Each row is followed by its class. Each block has new classes.
[-15   0  -5  24   0 -53   6   2 -24   5  15 -10  28 -19   6   1  36  46
  16  10 -29  -7   7 -22   3 -10   7  -5 -24  26  15 -24 -19  -8 -25   7
  -7]  Y
[-11  29 -31   4   9   2   6  -4 -12  21  15  -5  20  27 -27 -11  24 -26
  15 -20 -12  39 -18  37 -39   1  25   4 -28   7 -18  18  46   5   8 -20
  13]  D
[-11 -17  -1  18   4  16   3 -12  -3   1  23 -16  11   2   2  11  30  -7
 -19 -16   7 -15   9  14 -24  13  34 -20   8  -3   7 -12 -22 -18  -8   1
  -7]  R
[-24 -62   3 -27  32 109 -33 -29  44  14 -46  -8  48  24  -2  41 -15  53
 -50 -17 -34   6 -26  -1 -51  -2  14 -46  41  13  46  -5  12 -32  -1  24
 -21]  Y
[ -9 -21  -2  20 -13 -17 -18 -36 -10  -3 -17 -43  10   7   5   2  -4 -13
 -13 -17  -2  18   7 -53 -11 -23   5   4  -1  21   9   0  35  -6  -4   4
 -23]  E
[-24  29 -22   6 -11 -20  22   1  15  19   1  14  -9 -40   3  -6 -36  -5
   4   8  -7  37 -23 -20 -11  10  -8  28 -16 -18 -30  38   8  -5  22 -11
  11]  Z
[-38  -1 -22 -11  -6  53  -3  -4   3  22 -48  -4  -6   2  41  24 -42  -9
 -31 -12  -9  37 -14   3 -51  25  23  -3   0  -7   5  34  12 -25  27  31
  20]  C
[ 46  12  17   4   6 -56 -12  -2 -43 -35  11  -3 -44 -41 -22 -13   2  -1
 -10   0  24  -6  25   1  40  17 -23  19 -16 -33 -14  -8  11  16 -12  26
 -33]  P
[ -8   9 -20  14  19  30  12 -36  36 -31  -1 -30 -11  27 -41  27 -11  -9
 -16 -28  -2  36  -3  11 -40  24  20  34   9 -12  -2  20   7  -4  -3   5
 -31]  C
[ 13  15 -13   2 -15 -22  25  17  15  40  17   7  -2 -12  49 -34   0 -71
 -22 -13  -8  57 -28 -12 -24 -19  23  13   3 -50 -27  40  37   1  32  19
  39]  D
[  1  31 -13  10  12  44  14  -6  83 -25   4   5 -32  22 -17  28 -11 -22
  -2   0  21 -14 -11  29 -18  41 -18  36  20 -32  -8   7 -61   3  51 -66
  14]  P
[  8 -12 -37  20  21  11  20  -5  34   5  38 -25  -7 -19   5   0  -6  12
 -20 -31 -35  41 -17  -6 -39  19  27  45  11 -44   0  11 -24 -21  -5   2
 -26]  Y
[-51  -8   3  -2  -8 -36  12   0  26   4 -40   7 -27 -15  12  14 -63  19
   3 -13   6  33  -7 -45  11 -23 -23  52   8   3 -11  32  27   8  21 -14
   7]  Z
[  0  21 -17  10 -26 -58  25  26  48   6  12   0 -21 -10  -6   0 -17 -42
   5 -17   6  24 -21 -48  43 -41 -43  23 -10 -38 -17   2   6   8  22 -33
  -3]  Z
[   1   41  -40    1   -3 -106   10   -2  -97   -3   -9  -11   21  -22
  -31  -23   -5   -4   43   20  -34   25  -15  -13   30    8  -48  -12
  -68   13  -13    1   65   32  -32   50  -13]  P
[-40 -25 -32  22  17  17   2 -24  52  12  17 -17  30 -20  14  20  11  56
 -12   9 -41  17 -12 -15 -42  11  36   1  13  12  16  -5 -39 -23  17 -17
 -11]  Y
[ 28  15 -24   3   1 -51  11   1 -33  11   9  -5 -26 -49  33 -36  -8 -29
 -22 -12  -3  22  -5  -8 -11  20  18 -15 -36 -61 -13  27  50   0   6  39
 -23]  Z
[-35  -5 -40  20  14 -51   9 -43  11 -15  12 -43  33 -14 -33  30  21  35
  16  -5 -36  12  -8 -35   4   9 -13  25 -18  25   6 -15   2   3 -27  -8
 -48]  E
[  8   5  -5  -7  -6  22   8 -15  41  16 -13  -2 -12  -7   8  14 -14  12
 -16  -1  -8  -3 -25 -19   9  33 -16  12  10 -44   8   2 -32 -17   8   7
 -15]  Z
[-26 -24 -15  -4   3  67  25  -3 109  28   3  -5  34  32  -9  33  -7   2
 -19 -23 -23  35 -52 -23 -38  -4   9  -7  39  -4   7   3 -23 -22  21 -21
  -3]  R
[ 14   4  11   8 -22  21   4  24  84  33  37   3  17   1   9 -14  25 -26
   1 -17 -10  18 -27   9   1 -76  23   5  24 -20 -12   5  13  19  28 -11
  12]  R
[-41  19 -19 -13  43  65   4 -20  36 -21 -59   4 -57   5 -36  36 -60   4
 -28 -11  16  16 -13  33 -33  58 -16  52  13 -27   4  17  32  -8  31   2
 -37]  P
[-11 -16  16   0   3  20 -19  -1   6  13  14  -9  12   4  10   3  21  18
  -4   1  -6   5   9  14 -34 -16  36   5   5  13   6  10  18  -6   7   2
  -3]  X
[-33  16 -36  -6  -5  -4  19   2 -28  14 -25   1  17   9  11  -2 -14  -9
  10   2 -21  44 -21 -11 -22  17  -2  -9 -32  14  -5  15  50 -11   8  15
   9]  Z
[ 43 -36  13   0 -17   7   0 -17  29  37  15 -33  26  -5  26 -15  22 -19
 -52 -36   0  21 -22 -62  -8 -51   9 -39  39   0  10  22  46  -5  -8  24
  -3]  Z
[-27   2   0 -11  -8  56   6  -5  39   0 -35  -1  -8  21   7  26 -32  -7
 -17  -7  12  26  -6  -2 -29   5  40   6  19  -5   0  15   8 -10  14  -6
  -1]  C
[-11   2 -33   9  16  43  62 -45   8 -40 -14 -21 -25   3 -43  28 -16   3
 -22 -15  18  14  -1  27 -54  88  -4  37 -17 -33  15   0  -2 -22 -22  18
 -50]  P
[-49  -6 -29  14  19  11  29   6  -3   7   2 -13  -8  20   8  10  -9  17
  13 -23 -14  40 -12  15 -41   4   1  27  14  16   6   0 -14 -38   2 -10
   9]  Y
[ -72   45  -72   40  -12 -106   37  -20   48    3   10  -17  -38  -15
   11   35  -38  -21   21    0  -17   37   -9  -39   -6  -20  -11   99
  -14    3  -55   37  -37  -15   84 -105   12]  P
[-18   4 -20   7  -3 -24  18   1 -18  12  16   5   7 -47  17   4  -2  19
   7  11 -42   6  10   1 -17  69  15  -8 -38  -5 -15  -1 -41 -32 -25  20
 -14]  Y
[-16 -18   1   4 -30 -35   5   1  14  13 -18  -3 -21 -25  43   4 -32  -5
  -9  -2 -14  18 -12 -62   9  -1   7  44  -3 -14  -7  26   6 -13   4  -4
   4]  Z
[ 21 -14  -3 -13  -3 -43  15  42 -15  26  31   7  35 -19 -10 -25  43   5
  20  -3 -17  20 -11  -5  14 -42   5 -28 -15  -3  -9  -6  28 -29 -28  40
  -1]  Y
[ -2   2   4  10 -30 -26  14  -9   3  11  10  -9  -5 -15  21  -2 -16  -6
 -12 -13 -14  29  -9 -57  21  24 -14  -2 -14 -29  -7   3  26   2 -22  38
  -6]  Z
[ 13  -4  28   0 -40  53  -4  -8  32  -7 -31 -11   2   5  -9  22 -12 -10
 -22  -4  22 -27  17 -34  12  28 -19 -23   1  19  19  -3  -8   7 -23   1
  -3]  Z
[-37 -25  20 -11  -4  32  -3 -20  11  40 -49  -9   7 -16  21  20 -44  26
 -27  -7 -17  30 -15 -54  -2  -4  -7   0  -1   1   6  10  15   2 -22  39
  -7]  P
[-52   2 -32  12  13   3  26 -51   2  16   7 -27  34  14  16  14 -34   4
 -13  -8 -42  39 -13 -20 -54 -18  21   9   0  39   9  12  19 -34  25 -22
  14]  Y
[  0 -33  24   5   1  15  10 -22  -8 -18  -3 -19  -9 -17   6   4  -6   6
 -23 -35  12  21   3 -25  -4  12  33  11   1 -14  13 -11   9  12 -55  55
 -23]  D
[-37  -5 -19  -2  15  -6  10   8  14  18  12   1  14  -5   5   0   4  43
  13   0 -35  13  -3  10 -18  -6  15  -3  -4  16   7   9 -29 -10   7   0
  -2]  Y
[-34 -26 -16   9   9  26  -8  -1 101  33  18 -10   9  22  17  15   9  15
  -9 -21  -8  25 -10 -16 -27 -97  31  38  58  25   3  11   2 -19  77 -79
  30]  R

Each row is followed by its class.
[-18  -2  11 -33   4  -4  31 -28 -12  33 -12  -7 -10  27  27   0 -19 -10
  32  18 -19  10 -11  -9  -9  20 -19 -15   2 -13 -14 -28  18  27  -6  29
   6]  T
[-13  11  27   9  14   2  45 -59 -10  11  -8  33   5  67  30  19 -22  -3
  35  14 -25  -8 -13 -23  30   5  55 -12 -17 -57  23 -27   5  25  12  -3
   2]  T
[ 11  10 -33   3  29  -8  21   3   7 -42 -12  29 -92 -81 -19 -23   8 -27
  31 -32  15  10  37 -26 -15   3  -1  26  -9  22  33 -67 -17 -62  -1  10
  -2]  A
[-16  -6  23  49   1 -10  88 -77  -9 -51 -11  27 -71 -59  -4 -12 -28   1
  34  -3  27  -6   1 -29   4   8  -9  29  -2 -39  47 -64  -3 -34 -10  10
 -20]  A
[-13  11  34  -4 -15 -31  -3 -69  11  27  -2  -9  -6  44  21  -6 -31   8
  21  17 -50  20 -22 -16  17  18 -17 -13  -3 -35  18 -27  13  15   9  29
 -17]  T
[-23  11   3 -43 -30  -3  48 -33 -14 -24  -1  20  24 -24  29  15 -14  -7
  47  13 -26  42 -14 -17  10   9   6  19  22 -12 -33 -28  14 -13 -10  -8
  -1]  A
[-11  -2  31   9  15  33   1 -59   3  40   9   4  -1  84  16   1  -9  20
  22  15 -36  -8  -2   6   3  17   3 -27   7 -39   9 -18  14  28   8  22
 -22]  T
[ 21  -2 -35  82  15  28  28  -2 -11  17  -9  16 -80  70  17   8  33  -3
  20 -35 -15 -54  -3 -14  11  -4 -13   0 -29   9  37 -62 -16  23  -2  -6
 -10]  A
[ -7  16  34 -24 -16  10 -18 -53 -17  47 -17   7  40  46  25   2 -27   7
  19  27 -35  21  -8   7  16   6  -3 -12   4   2   8  26   6  12   5   4
   5]  T
[   6    4  -30   22   18   -1   50   24   -4  -16  -25   28 -121  -28
   -9  -15   28  -12   47  -27   19  -52   22  -26   -2   18  -22   11
  -27   14   52  -82  -30  -26   -8   21    7]  A
[ 11   7   0  -9  13  46 -31 -33  12  14   0 -12  -1  64  23 -15 -25   1
  19  25 -43  16  29   3   7  14   0 -10   4  57  -1  -1  12  14   5   9
 -49]  T
[  2 -10  15  17   1   9  23 -24  13  -6  -9   9 -29  54 -16  -9 -20   9
 -20   5  -9  -3 -23   6   7  -5   0 -26 -15 -22  29  -6  10  10 -10  15
   9]  T
[  2  49  18  36  14   6  40 -55  -7   3  -5  32 -18  49  25  -1   1   4
  61  -2 -32 -17   0   7  19   6 -45   4 -11 -26  58 -76 -12  15  -6  11
  -8]  A
[  1   4 -22  80  21   9  72   9 -12  49  17 -34 -66  -7 -12 -18  39 -10
  -4 -44  14 -41  28 -27 -16   5   0  -1 -10  30   4 -44  -4  29  -3  -3
 -23]  A
[ 52  12  19   9  16  -5  24 -67 -28  29   4   2  -5  18  22  16 -15  26
  32  12 -37   2 -21 -18  47   2 -13   1   5 -30  20   1  -9  42  -1 -11
  10]  T
